Here is a tiny trained network, its code and every weight. The questions are about switching its units off for an input and a target symbol, where a switched-off unit gives its printed mean instead of its output.

import numpy as np


def w(rows, s, z=0):
    codes = np.array(rows[::2]) - 128.0
    scale = np.full(codes.shape[1], s)
    scale[-1] = z or s
    return codes * scale


def f(y):
    return np.maximum(y, 0)


def softmax(a):
    e = np.exp(a - a.max(-1, keepdims=True))
    return e / e.sum(-1, keepdims=True)


def log_softmax(a):
    a = a - a.max(-1, keepdims=True)
    return a - np.log(np.exp(a).sum(-1, keepdims=True))


def net(x, mask):
    ids = ['αβγδεζθμξτφψω'.index(c) for c in x.split()]
    T = len(ids)
    res = E[ids] + P[:T]
    r = res
    for j in range(3):
        rows = slice(4 * j, 4 * j + 4)
        q, k, v = (r @ M[0][rows].T for M in (Q, K, V))
        z = softmax(np.where(np.tri(T) > 0, q @ k.T / 4**0.5, -1e9)) @ v
        o = O[0][rows]
        res = res + np.where(mask[j], z, o[:, -1]) @ o[:, :-1]
    y = f(res @ A[0][:, :-1].T + A[0][:, -1])
    res = res + np.where(mask[3:27], y, B[0][:, -1]) @ B[0][:, :-1]
    return log_softmax(res[-1] @ U[:, :-1].T + U[:, -1])


Q, K, V, O, A, B = {}, {}, {}, {}, {}, {}
E = w([
[48,41,76,228,200,122,129,108,142],'α',
[172,92,85,91,147,148,126,143,134],'β',
[136,230,141,162,158,86,174,109,136],'γ',
[180,94,128,94,176,192,93,118,90],'δ',
[171,145,183,194,123,131,171,178,154],'ε',
[112,150,136,70,108,88,214,90,106],'ζ',
[150,135,81,116,155,190,103,167,78],'θ',
[125,150,116,184,78,123,126,103,49],'μ',
[123,195,131,135,40,87,77,57,121],'ξ',
[155,75,107,100,99,196,150,175,102],'τ',
[134,67,137,71,130,147,89,171,116],'φ',
[210,121,130,104,168,123,73,131,102],'ψ',
[248,107,129,100,126,209,156,91,139],'ω',
],0.016)
P = w([
[188,87,2,81,88,50,193,230,79],'0',
[179,122,95,121,176,130,108,108,91],'1',
[157,135,108,123,166,144,120,94,106],'2',
[125,143,126,118,165,160,118,94,123],'3',
[111,143,144,116,168,161,115,73,127],'4',
[105,135,168,114,175,176,115,66,134],'5',
[98,137,186,114,150,181,112,66,154],'6',
[81,163,147,111,165,179,121,71,148],'7',
],0.008)
Q[0] = w([
[21,209,154,205,45,67,194,39,131],'head 0',
[145,150,104,2,150,114,108,98,51],'head 0',
[32,221,168,225,104,78,155,52,91],'head 0',
[37,177,147,175,83,79,113,135,205],'head 0',
[184,36,80,91,166,200,87,224,167],'head 1',
[40,196,134,213,86,15,181,74,164],'head 1',
[100,133,104,179,103,163,145,39,84],'head 1',
[50,145,155,215,155,83,193,123,123],'head 1',
[199,40,83,22,206,210,72,198,155],'head 2',
[196,94,92,104,198,143,175,206,224],'head 2',
[223,180,190,97,147,155,163,121,58],'head 2',
[81,211,140,183,32,38,173,66,160],'head 2',
],0.0093)
K[0] = w([
[36,165,228,105,168,206,125,30,196],'head 0',
[128,134,44,1,63,62,202,91,108],'head 0',
[61,161,203,115,213,198,154,45,223],'head 0',
[56,175,208,171,121,170,15,75,143],'head 0',
[219,78,39,214,130,106,134,120,33],'head 1',
[48,174,221,117,189,200,86,47,181],'head 1',
[16,126,196,183,124,119,120,145,182],'head 1',
[54,159,203,168,240,225,141,103,188],'head 1',
[225,89,33,190,112,42,159,199,65],'head 2',
[160,146,109,194,153,39,157,157,72],'head 2',
[157,167,103,50,45,74,247,206,138],'head 2',
[42,182,213,80,125,173,96,37,209],'head 2',
],0.0088)
V[0] = w([
[222,129,151,166,178,222,90,88,139],'head 0',
[130,59,106,51,94,97,173,93,225],'head 0',
[175,168,151,115,180,54,151,73,233],'head 0',
[178,120,138,111,95,225,227,142,114],'head 0',
[158,137,147,41,148,155,77,211,98],'head 1',
[77,119,175,77,109,1,135,143,166],'head 1',
[116,152,157,176,76,35,104,168,112],'head 1',
[208,76,167,165,143,133,250,92,155],'head 1',
[86,57,182,60,141,192,111,120,102],'head 2',
[133,95,121,108,215,36,55,105,82],'head 2',
[97,103,32,122,156,133,135,97,131],'head 2',
[121,186,59,170,109,147,173,159,171],'head 2',
],0.0087)
O[0] = w([
[42,205,120,131,90,89,78,202,182,59],'head 0',
[46,73,37,72,200,69,125,37,164,176],'head 0',
[41,195,59,91,127,242,115,48,139,84],'head 0',
[166,136,79,86,101,58,160,148,252,254],'head 0',
[236,130,90,70,113,70,68,109,87,175],'head 1',
[166,125,126,148,201,191,88,43,87,82],'head 1',
[178,127,115,225,164,194,83,114,109,111],'head 1',
[119,178,109,91,162,182,164,192,225,233],'head 1',
[137,57,153,113,211,47,94,171,105,31],'head 2',
[63,191,215,58,133,191,115,195,2,150],'head 2',
[94,158,189,109,90,75,231,114,86,213],'head 2',
[167,126,70,139,33,136,202,99,162,192],'head 2',
],0.0079,0.0044)
A[0] = w([
[158,51,111,160,204,162,119,103,91,9],'neuron 0',
[195,89,214,88,162,156,106,123,70,89],'neuron 1',
[145,137,50,32,131,183,147,138,146,70],'neuron 2',
[123,127,125,34,144,122,150,209,171,43],'neuron 3',
[76,131,146,121,121,85,178,91,197,107],'neuron 4',
[70,94,209,117,176,136,103,91,148,106],'neuron 5',
[199,83,60,112,169,106,91,94,127,35],'neuron 6',
[145,111,127,77,105,148,125,87,72,239],'neuron 7',
[92,148,105,168,134,71,80,148,60,112],'neuron 8',
[80,78,98,182,173,134,135,185,96,114],'neuron 9',
[118,83,150,72,175,89,177,98,120,124],'neuron 10',
[151,103,105,90,29,82,89,92,130,179],'neuron 11',
[144,76,197,138,80,82,130,128,78,28],'neuron 12',
[88,140,173,115,39,85,190,161,81,37],'neuron 13',
[170,136,148,137,137,128,124,254,132,171],'neuron 14',
[157,105,166,119,151,197,88,147,89,135],'neuron 15',
[167,106,105,163,118,106,127,120,177,172],'neuron 16',
[145,118,92,57,117,148,105,166,67,117],'neuron 17',
[163,122,134,63,163,45,190,161,153,70],'neuron 18',
[90,79,59,149,156,116,170,83,105,50],'neuron 19',
[88,165,95,149,131,139,139,138,200,242],'neuron 20',
[139,115,52,100,86,156,51,94,177,3],'neuron 21',
[117,154,155,223,89,77,132,179,167,193],'neuron 22',
[131,174,78,194,144,113,148,144,159,129],'neuron 23',
],0.0084,0.0046)
B[0] = w([
[95,53,216,156,137,99,113,133,140,172],'neuron 0',
[49,163,144,134,120,83,110,213,118,193],'neuron 1',
[91,162,177,96,75,78,52,111,187,240],'neuron 2',
[89,168,161,183,203,93,131,65,195,219],'neuron 3',
[112,115,75,132,82,114,95,165,108,191],'neuron 4',
[221,175,84,162,100,88,162,88,124,155],'neuron 5',
[54,55,136,132,150,220,105,140,148,205],'neuron 6',
[114,191,64,106,120,39,135,94,103,212],'neuron 7',
[93,140,177,84,146,189,38,123,178,151],'neuron 8',
[80,113,253,124,85,102,108,43,95,147],'neuron 9',
[191,94,89,125,170,154,155,158,150,208],'neuron 10',
[140,132,67,163,149,124,62,90,97,205],'neuron 11',
[181,206,94,170,146,107,63,166,79,170],'neuron 12',
[159,132,98,206,202,189,72,78,107,181],'neuron 13',
[193,100,249,124,128,117,155,136,210,203],'neuron 14',
[24,173,184,104,89,104,176,177,126,167],'neuron 15',
[111,89,106,123,123,120,134,196,99,190],'neuron 16',
[117,155,145,109,129,121,152,93,73,175],'neuron 17',
[93,124,103,222,136,123,174,82,141,254],'neuron 18',
[140,120,229,81,77,109,66,111,161,166],'neuron 19',
[137,80,107,143,150,78,165,192,39,216],'neuron 20',
[75,193,152,209,76,183,34,191,84,177],'neuron 21',
[139,34,134,29,69,116,63,127,55,182],'neuron 22',
[111,149,162,129,184,193,203,167,91,170],'neuron 23',
],0.0067,0.014)
U = w([
[113,172,63,178,182,146,253,145,70,162],'α',
[133,105,18,37,116,63,174,36,93,212],'β',
[123,171,79,149,18,132,56,39,115,81],'γ',
[161,176,191,146,204,120,145,81,187,57],'δ',
[150,100,88,134,106,180,25,179,141,158],'ε',
[135,69,160,62,119,143,41,110,188,163],'ζ',
[207,132,68,156,93,85,106,129,81,113],'θ',
[154,73,184,88,69,111,200,220,159,203],'μ',
[67,55,180,200,67,106,160,76,90,20],'ξ',
[144,39,93,156,150,131,180,119,142,150],'τ',
[99,50,34,67,144,91,98,192,40,84],'φ',
[137,167,133,35,93,77,82,151,120,121],'ψ',
[81,134,101,160,104,98,110,139,156,1],'ω',
],0.0058,0.005)

Each question gives the input, a string of symbols that net reads in full, and the target symbol t.
The units are the heads (4 rows each of Q, K, V and O) and the neurons (one row each of A and B). Each row of codes is followed by its name. A weight is (code - 128) times the scale printed after its matrix; where a second scale follows, it is the last column's (O, A, B and U).
mask holds one flag per unit, heads first, then neurons. A switched-off unit (its flag False) gives its mean, the last column of its rows in O or B, instead of its output. The means were averaged over made-up inputs and are rounded, as every weight is.
A unit's drop is (log p(t) with every unit on - log p(t) with that unit switched off) / (log p(t) with every unit on - log p(t) with every unit switched off).
The circuit of an input: a set's keep is (log p(t) with only the set's units on - log p(t) with every unit switched off) / (log p(t) with every unit on - log p(t) with every unit switched off). Starting from the 12 units with the biggest drops (on a tie, the unit counted first), units are removed one at a time, each time the one whose removal leaves the highest keep (on an exact tie, the one counted first), for as long as the keep stays at least 0.8.
units of the circuit, in order: the units of the circuit, biggest drop first
unit that matters most: the unit with the biggest drop
top k neurons: the k neurons with the biggest drops, biggest first
which heads matter: for each layer, one digit per head in row order, 1 if its drop is at least 0.15 and else 0, layers parted by /
drop of u: that unit's drop, to one decimal
input ε ζ τ γ μ φ θ, target ε: unit that matters most -> head 2
input μ φ ω ζ γ γ δ ε, target μ: which heads matter -> 000
input ξ ψ ω τ ω δ, target ξ: units of the circuit, in order -> head 1; neuron 0; head 0
input γ ω δ, target γ: which heads matter -> 101
input γ ξ ψ τ, target γ: which heads matter -> 101
input ζ θ φ μ γ θ ω θ, target ζ: which heads matter -> 110
input θ ψ δ ψ ξ β, target θ: units of the circuit, in order -> head 1; head 0; neuron 12; neuron 11
input τ γ γ ψ δ φ, target τ: which heads matter -> 101
input ω β γ ψ ε ψ φ τ, target ω: which heads matter -> 110
input α ξ ω ψ β, target α: which heads matter -> 001
input φ ξ δ φ δ α φ, target φ: which heads matter -> 110
input ξ ψ ω, target ξ: which heads matter -> 110
input τ θ ω ω β, target τ: units of the circuit, in order -> head 0; neuron 18; head 2; neuron 6
input ψ φ ε, target μ: top neuron -> neuron 14
input τ ω μ δ, target τ: which heads matter -> 101
input ψ γ τ, target ψ: which heads matter -> 011
input ξ ψ ω δ μ, target ζ: which heads matter -> 101
input ξ β φ τ β β γ β, target ξ: units of the circuit, in order -> head 1; head 0; neuron 0
input θ δ ω θ γ φ, target θ: which heads matter -> 110
input δ β δ β θ γ φ, target δ: top neuron -> neuron 3
input δ ψ ξ ε ζ μ, target β: which heads matter -> 100
input θ α δ ω ω θ ψ, target θ: which heads matter -> 110
input δ ζ β, target δ: top 2 neurons -> neuron 3; neuron 14
input ω ψ γ, target α: top 2 neurons -> neuron 23; neuron 20
input ζ δ θ θ μ, target ε: drop of neuron 2 -> 0.1
input ω ε ω φ φ δ, target ω: drop of head 0 -> 0.6
input ψ ξ ξ ω ψ, target ψ: drop of neuron 23 -> 0.0
input φ ζ φ ζ α θ, target φ: top neuron -> neuron 1
input φ α τ τ φ γ ψ, target φ: drop of head 1 -> 0.8
input β φ δ θ μ, target ε: top 2 neurons -> neuron 13; neuron 12
